Here is a tiny trained network, its code and every weight. The questions are about switching its units off for an input and a target symbol, where a switched-off unit gives its printed mean instead of its output.

import numpy as np


def w(rows, s, z=0):
    codes = np.array(rows[::2]) - 128.0
    scale = np.full(codes.shape[1], s)
    scale[-1] = z or s
    return codes * scale


def f(y):
    return np.maximum(y, 0)


def softmax(a):
    e = np.exp(a - a.max(-1, keepdims=True))
    return e / e.sum(-1, keepdims=True)


def log_softmax(a):
    a = a - a.max(-1, keepdims=True)
    return a - np.log(np.exp(a).sum(-1, keepdims=True))


def net(x, mask):
    ids = ['αγεθξω'.index(c) for c in x.split()]
    T = len(ids)
    res = E[ids] + P[:T]
    q, k, v = (res @ M[0].T for M in (Q, K, V))
    z = softmax(np.where(np.tri(T) > 0, q @ k.T / 4**0.5, -1e9)) @ v
    res = res + np.where(mask[0], z, O[0][:, -1]) @ O[0][:, :-1]
    y = f(res @ A[0][:, :-1].T + A[0][:, -1])
    res = res + np.where(mask[1:9], y, B[0][:, -1]) @ B[0][:, :-1]
    return log_softmax(res[-1] @ U[:, :-1].T + U[:, -1])


Q, K, V, O, A, B = {}, {}, {}, {}, {}, {}
E = w([
[75,128,232,166,142,155,68,212],'α',
[109,71,66,198,209,182,162,122],'γ',
[18,163,195,104,164,153,79,133],'ε',
[74,6,192,156,122,68,123,140],'θ',
[117,15,53,116,71,188,135,188],'ξ',
[95,89,235,130,57,173,254,46],'ω',
],0.013)
P = w([
[124,224,104,137,125,5,218,165],'0',
[222,145,166,103,233,160,118,180],'1',
[152,48,150,128,170,147,103,160],'2',
[198,195,96,194,86,92,122,127],'3',
[128,76,141,86,213,197,151,132],'4',
[118,37,207,134,107,174,50,120],'5',
[162,190,107,175,44,148,95,47],'6',
[90,61,95,74,228,224,183,124],'7',
],0.011)
Q[0] = w([
[115,173,115,105,27,25,99,151],'H1',
[142,201,44,205,117,31,120,37],'H1',
[1,44,175,197,207,247,141,130],'H1',
[167,173,176,83,170,105,130,67],'H1',
],0.0098)
K[0] = w([
[141,142,148,80,188,107,140,242],'H1',
[155,134,99,146,253,105,157,134],'H1',
[91,75,134,144,93,180,63,75],'H1',
[139,169,135,115,120,79,131,113],'H1',
],0.013)
V[0] = w([
[122,131,59,3,100,29,85,124],'H1',
[119,75,142,235,25,126,229,147],'H1',
[135,140,169,204,179,50,98,99],'H1',
[191,132,185,69,149,104,204,56],'H1',
],0.0059)
O[0] = w([
[1,23,64,45,105,129,136,49,16],'H1',
[178,93,180,100,96,66,217,123,254],'H1',
[17,82,159,132,181,20,169,135,77],'H1',
[119,108,137,226,135,232,200,166,41],'H1',
],0.0097,0.0041)
A[0] = w([
[213,169,153,127,81,85,183,140,48],'N1',
[153,88,123,74,140,143,55,196,241],'N2',
[42,118,186,176,244,132,54,156,195],'N3',
[158,112,65,68,206,186,58,117,254],'N4',
[195,23,207,71,148,155,156,64,164],'N5',
[63,152,86,139,149,114,1,180,158],'N6',
[64,137,136,27,77,111,159,15,132],'N7',
[154,205,74,83,119,122,74,152,108],'N8',
],0.0078,0.0037)
B[0] = w([
[84,65,13,27,40,142,66,136,187],'N1',
[102,192,179,94,167,13,139,113,238],'N2',
[171,4,162,165,59,166,143,31,235],'N3',
[215,183,31,51,178,164,74,85,208],'N4',
[42,196,110,179,206,152,99,157,255],'N5',
[162,253,137,47,47,173,176,186,179],'N6',
[139,179,111,221,118,172,183,203,157],'N7',
[93,19,96,201,118,173,34,30,155],'N8',
],0.007,0.0097)
U = w([
[231,227,132,144,94,27,211,123,255],'α',
[230,140,86,240,149,128,90,77,152],'γ',
[189,38,95,84,109,205,100,12,61],'ε',
[89,3,117,113,194,167,76,56,96],'θ',
[102,160,109,41,237,119,44,161,124],'ξ',
[137,98,137,128,179,241,84,219,44],'ω',
],0.0056,0.0041)

Each question gives the input, a string of symbols that net reads in full, and the target symbol t.
The units are the heads (4 rows each of Q, K, V and O) and the neurons (one row each of A and B). Each row of codes is followed by its name. A weight is (code - 128) times the scale printed after its matrix; where a second scale follows, it is the last column's (O, A, B and U).
mask holds one flag per unit, heads first, then neurons. A switched-off unit (its flag False) gives its mean, the last column of its rows in O or B, instead of its output. The means were averaged over made-up inputs and are rounded, as every weight is.
A unit's drop is (log p(t) with every unit on - log p(t) with that unit switched off) / (log p(t) with every unit on - log p(t) with every unit switched off).
The circuit of an input: a set's keep is (log p(t) with only the set's units on - log p(t) with every unit switched off) / (log p(t) with every unit on - log p(t) with every unit switched off). Starting from all 9 units, units are removed one at a time, each time the one whose removal leaves the highest keep (on an exact tie, the one counted first), for as long as the keep stays at least 0.8.
units of the circuit, in order: the units of the circuit, biggest drop first
unit that matters most: the unit with the biggest drop
top k neurons: the k neurons with the biggest drops, biggest first
drop of u: that unit's drop, to one decimal
input ξ ω ω ξ γ θ γ ε, target θ: units of the circuit, in order : N3; H1
input ε ξ ξ α γ θ ε α, target θ: unit that matters most : N3
input ε ξ ξ ξ, target ε: units of the circuit, in order : H1; N8
input ε ε ξ γ θ ξ ω ξ, target ω: units of the circuit, in order : H1; N5
input α γ α θ ε, target θ: units of the circuit, in order : H1; N3
input γ ξ ξ ω θ, target ω: units of the circuit, in order : H1; N5; N2
input α ξ α θ α, target θ: units of the circuit, in order : H1; N3
input ε ξ ξ ω ξ ξ, target ξ: units of the circuit, in order : N3; N2; N5
input ω ω θ ω ε, target ω: top 2 neurons : N2; N5
input ε θ ξ, target ξ: top 4 neurons : N3; N2; N5; N4
input θ ξ ε ξ ξ ε, target ε: top 3 neurons : N3; N5; N6
input α θ θ ω ξ ε ξ γ, target ξ: drop of N5 : 0.3
input ε ε α, target α: drop of H1 : 0.4
input γ ξ θ ε α ξ ε θ, target ξ: drop of N5 : 0.3
input γ ω ω, target ω: drop of N1 : 0.2
input α α γ ξ γ ω, target ω: unit that matters most : N5
